Here is a tiny trained network, its code and every weight. The questions are about switching its units off for an input and a class, where a switched-off unit gives its printed mean instead of its output.

import numpy as np


def w(rows, s, z=0):
    codes = np.array(rows[::2]) - 128.0
    scale = np.full(codes.shape[1], s)
    scale[-1] = z or s
    return codes * scale


def norm(h):
    return h / np.sqrt((h * h).mean(-1, keepdims=True) + 1e-5)


def f(y):
    return np.maximum(y, 0)


def log_softmax(a):
    a = a - a.max(-1, keepdims=True)
    return a - np.log(np.exp(a).sum(-1, keepdims=True))


def net(x, mask):
    res = np.array(x, float).reshape(1, 2) / 4 @ E
    u = 0
    for l in range(2):
        y = f(norm(res) @ A[l][:, :-1].T + A[l][:, -1])
        res = res + np.where(mask[u : u + 14], y, B[l][:, -1]) @ B[l][:, :-1]
        u += 14
    return log_softmax(norm(res)[-1] @ U[:, :-1].T + U[:, -1])


A, B = {}, {}
E = w([
[101,117,184,252,84,51,69,159],'x0',
[116,253,211,92,125,213,162,81],'x1',
],0.0012)
A[0] = w([
[126,68,118,193,113,66,159,162,98],'0.n1',
[134,113,172,185,79,86,89,208,6],'0.n2',
[79,196,156,94,138,188,190,130,87],'0.n3',
[125,148,109,2,158,193,213,85,37],'0.n4',
[78,219,174,125,121,175,195,50,56],'0.n5',
[181,61,29,107,178,90,109,149,122],'0.n6',
[136,121,68,70,152,185,188,140,90],'0.n7',
[166,148,55,11,214,245,232,96,47],'0.n8',
[205,76,112,163,160,125,135,140,98],'0.n9',
[164,57,108,122,160,125,128,206,140],'0.n10',
[156,112,45,9,193,167,188,124,32],'0.n11',
[186,76,83,45,234,145,151,174,45],'0.n12',
[98,209,144,116,121,191,160,52,157],'0.n13',
[161,81,98,35,141,177,227,107,95],'0.n14',
],0.003,0.0022)
B[0] = w([
[158,150,154,102,187,169,102,135,182],'0.n1',
[105,115,67,72,122,138,138,69,167],'0.n2',
[86,81,63,114,133,102,81,72,189],'0.n3',
[198,143,198,103,197,126,91,221,213],'0.n4',
[175,198,191,169,131,32,137,156,200],'0.n5',
[80,116,110,167,82,177,160,178,220],'0.n6',
[116,143,128,128,82,90,179,76,191],'0.n7',
[172,128,183,135,214,150,93,252,253],'0.n8',
[148,189,112,129,144,95,151,141,161],'0.n9',
[88,119,134,88,91,146,183,149,189],'0.n10',
[102,108,119,111,45,133,128,12,218],'0.n11',
[124,145,119,123,116,133,102,39,198],'0.n12',
[73,89,117,163,76,137,209,109,213],'0.n13',
[98,127,110,97,81,130,169,52,212],'0.n14',
],0.0037,0.0043)
A[1] = w([
[136,155,196,105,188,154,141,165,71],'1.n1',
[183,158,199,88,169,152,141,182,119],'1.n2',
[137,82,159,107,150,149,157,117,125],'1.n3',
[178,134,161,132,191,127,39,75,150],'1.n4',
[161,139,122,141,173,69,117,114,126],'1.n5',
[209,155,210,145,254,120,96,198,62],'1.n6',
[97,148,120,157,161,171,135,240,40],'1.n7',
[201,149,145,90,124,166,166,80,121],'1.n8',
[114,113,151,126,54,156,99,99,51],'1.n9',
[116,133,153,138,207,107,63,74,69],'1.n10',
[123,128,126,133,181,128,40,30,74],'1.n11',
[147,135,145,140,174,119,61,81,3],'1.n12',
[218,173,181,126,205,120,94,111,35],'1.n13',
[182,158,169,93,166,171,92,142,66],'1.n14',
],0.0055,0.0031)
B[1] = w([
[131,63,32,65,87,186,183,136,216],'1.n1',
[218,129,190,90,138,129,88,125,254],'1.n2',
[87,146,119,149,73,135,134,97,190],'1.n3',
[92,183,19,176,152,141,154,119,195],'1.n4',
[131,151,173,122,107,227,120,112,162],'1.n5',
[210,245,110,37,246,81,217,205,241],'1.n6',
[99,35,114,224,190,27,30,227,179],'1.n7',
[120,143,117,209,167,71,90,168,230],'1.n8',
[157,77,80,72,178,157,149,150,176],'1.n9',
[211,196,142,156,175,235,100,51,162],'1.n10',
[219,223,31,218,226,254,32,48,174],'1.n11',
[161,142,112,233,167,152,25,63,144],'1.n12',
[82,162,91,113,158,18,194,231,196],'1.n13',
[119,90,204,159,87,157,110,106,188],'1.n14',
],0.005,0.0032)
U = w([
[36,2,20,43,10,237,224,40,246],'0',
[65,135,129,41,132,60,24,29,2],'1',
[23,150,145,4,144,74,2,35,2],'2',
[29,236,238,243,38,27,210,44,220],'3',
[34,11,40,238,194,31,35,253,253],'4',
[230,229,151,35,241,43,225,238,253],'5',
[171,217,13,242,228,251,25,16,201],'6',
[224,14,234,28,39,246,98,49,157],'7',
],0.0065,0.0052)

Each question gives the input, the list of numbers given to net, and the class t.
The units are the neurons (one row each of A and B). Each row of codes is followed by its name. A weight is (code - 128) times the scale printed after its matrix; where a second scale follows, it is the last column's (A, B and U).
mask holds one flag per neuron, layer by layer. A switched-off neuron (its flag False) gives its mean, the last column of its row in B, instead of its output. The means were averaged over made-up inputs and are rounded, as every weight is.
A unit's drop is (log p(t) with every unit on - log p(t) with that unit switched off) / (log p(t) with every unit on - log p(t) with every unit switched off).
unit that matters most: the unit with the biggest drop
k most important neurons: the k neurons with the biggest drops, biggest first
k most important neurons of layer l: the k neurons of layer l with the biggest drops, biggest first
input [-8,-5], class 0: unit that matters most -> 0.n14
input [3,-2], class 4: 3 most important neurons -> [0.n12; 0.n3; 0.n7]
input [8,0], class 6: 2 most important neurons -> [0.n8; 0.n4]
input [7,4], class 3: 4 most important neurons of layer 1 -> [1.n6; 1.n1; 1.n11; 1.n2]
input [-5,-3], class 0: 3 most important neurons of layer 1 -> [1.n6; 1.n7; 1.n9]
input [7,-1], class 6: 2 most important neurons -> [0.n8; 0.n6]
input [1,4], class 3: 3 most important neurons of layer 0 -> [0.n8; 0.n13; 0.n5]
input [2,0], class 6: 2 most important neurons -> [0.n8; 0.n4]
input [6,-3], class 6: 4 most important neurons of layer 0 -> [0.n6; 0.n1; 0.n13; 0.n8]
input [4,1], class 6: 4 most important neurons of layer 0 -> [0.n8; 0.n4; 0.n6; 0.n2]
input [4,-1], class 6: 3 most important neurons -> [0.n6; 0.n8; 0.n4]
input [-1,-4], class 4: 2 most important neurons of layer 0 -> [0.n11; 0.n14]
input [7,0], class 6: 3 most important neurons -> [0.n8; 0.n4; 0.n2]
input [-6,-4], class 0: 2 most important neurons -> [0.n14; 0.n11]
input [2,6], class 3: 4 most important neurons -> [0.n8; 0.n13; 0.n5; 1.n6]
input [-3,-1], class 7: unit that matters most -> 0.n11
input [1,2], class 3: 3 most important neurons -> [0.n8; 0.n5; 1.n6]
input [4,3], class 3: 4 most important neurons -> [0.n8; 0.n4; 1.n6; 0.n11]
input [8,-3], class 6: 3 most important neurons of layer 0 -> [0.n6; 0.n13; 0.n8]
input [0,-7], class 4: 2 most important neurons -> [0.n11; 1.n7]
input [-6,-3], class 7: 2 most important neurons of layer 1 -> [1.n6; 1.n13]
input [-2,-6], class 0: 2 most important neurons -> [0.n8; 0.n4]
input [-7,-2], class 7: most important neuron -> [0.n11]
input [6,-1], class 6: 4 most important neurons of layer 0 -> [0.n8; 0.n6; 0.n4; 0.n2]
input [4,7], class 3: 3 most important neurons of layer 0 -> [0.n8; 0.n4; 0.n5]
